Rows with their classes:
[ 14.3  -0.6  12.7  26.8   4.2  -4.2  20.7 -18.5 -21.3   4.1   1.0   2.5
   3.0  -4.7  -1.4 -32.5] => zuref
[ -0.8   5.8  17.9  -4.4   8.0  -1.5 -12.9  -3.0  11.8   7.8  -3.3   1.6
 -19.6  17.9  -1.6  24.8] => zuref
[ 19.1   8.7  15.2  10.4  10.5   3.8  10.5   1.1 -16.1   3.4  -9.9   0.9
   6.3  -8.5  -0.9 -14.8] => zuref
[  1.0 -27.0  -8.6   3.9   8.3   5.4   7.5   5.7   1.5  10.3  -6.1 -11.4
   1.8   7.3   0.9   1.4] => zuref
[  0.0  -0.2  -6.7 -14.4   3.4   6.0  -4.7   3.9  25.6  -6.7   2.5  -4.5
   7.4  15.5  -6.3 -25.7] => Lukul
[ 10.1 -45.0  -0.9   6.7   0.6  -3.1   0.2   6.9 -16.9   5.0  -1.5 -15.8
  -1.5  -9.7   8.3   9.3] => Lebof
[  9.2 -62.2  -3.4  -1.8  -7.0  -6.5  -0.8   8.3  -5.6  14.2  -9.1 -16.2
  -6.1   5.8  11.7  -5.7] => Lebof
[ 11.7  59.8   4.2   2.8   2.4   6.2  -4.8 -15.0  23.1  -4.4  -4.5  13.2
  -3.5   5.4  -9.3 -31.8] => dite
[  9.6 -35.1  -2.9   3.4  -4.1  -1.6   1.4  -0.1 -11.9  11.6  -3.6 -13.4
   0.8   0.0   4.7 -10.9] => Lebof
[  8.6  -2.9   4.8  12.3   6.6   7.3   4.2   7.2 -17.0   9.7  -6.8   2.4
  11.9  -0.5   1.4   7.3] => zuref
[  3.0 -62.2  14.0 -15.4   5.6 -33.4  -0.7   8.0   0.6  30.8  -5.4 -15.4
   0.4   5.9   7.7 -12.6] => fad
[  6.0 -62.2   7.1 -16.4   0.9   1.0  -1.3  16.6   5.5   4.3  -7.4 -35.9
  -5.7   7.1   4.0 -35.5] => fad
[ 13.4  -7.0  -1.4  -9.4   4.3   2.2   2.8   0.2  -1.7   5.8 -12.6  -8.0
  -3.3  11.7   2.8 -26.7] => Lukul
[  4.4  12.1  -5.5 -15.3  10.3  -5.8  -8.6   5.7   4.4   3.9 -11.4 -11.7
   2.6  17.7  -5.3 -18.2] => Lukul
[  3.5   4.4  -1.7 -20.8  11.7  -0.7 -15.6   7.0   3.0  12.6   5.0  -4.1
   4.1   7.2   0.8 -25.6] => Lukul
[  0.9 -41.0   6.9  -6.9   5.4   6.6   0.7   5.2   3.4  18.6  -7.4  -5.8
  -1.7  11.3  -2.8 -31.6] => fad
[ 11.5 -24.0   0.1   7.2   6.2  -2.8   5.8  20.5 -10.1  13.4   0.6  -0.7
  -4.3  -4.7   3.3   1.5] => zuref
[ 13.5   5.0   9.9   4.6   8.1   5.3  17.9   8.8 -26.5   9.9  -2.0   4.0
   5.0 -12.3   3.5   8.3] => zuref
[ 11.0 -62.2   8.9  -7.4   1.0  -2.5  -4.0   1.9   7.6  15.6  -9.0 -23.5
  -5.7  13.4   4.5 -22.4] => fad
[ -7.2  62.2   5.2  -3.6  -0.5   6.7 -12.9  -3.7  41.9 -16.7  -1.1  12.1
   5.0   7.8  -3.5  -5.4] => dite
[  8.3 -29.9  -5.0   5.5  -4.4  -0.3   0.5   4.1   0.6   3.0  -2.5 -12.4
  -5.3  -5.4   2.4  -1.3] => Lebof
[ 11.9 -62.2  17.7   4.0   3.1  -3.4   4.4   4.0  11.4  18.5 -12.4 -14.9
  -9.4   6.3 -14.5 -27.1] => fad
[ 4.8 14.0  3.6 14.5  9.0 -4.0  6.0 -0.8  1.7  1.3 15.0  0.9 -4.3  5.6
 -0.2 -4.1] => zuref
[13.1 10.6 16.1  6.0 -9.7  2.7  3.1 -0.5 -4.2  8.5 -5.1  2.6  6.3 -6.4
 -4.3  1.1] => zuref
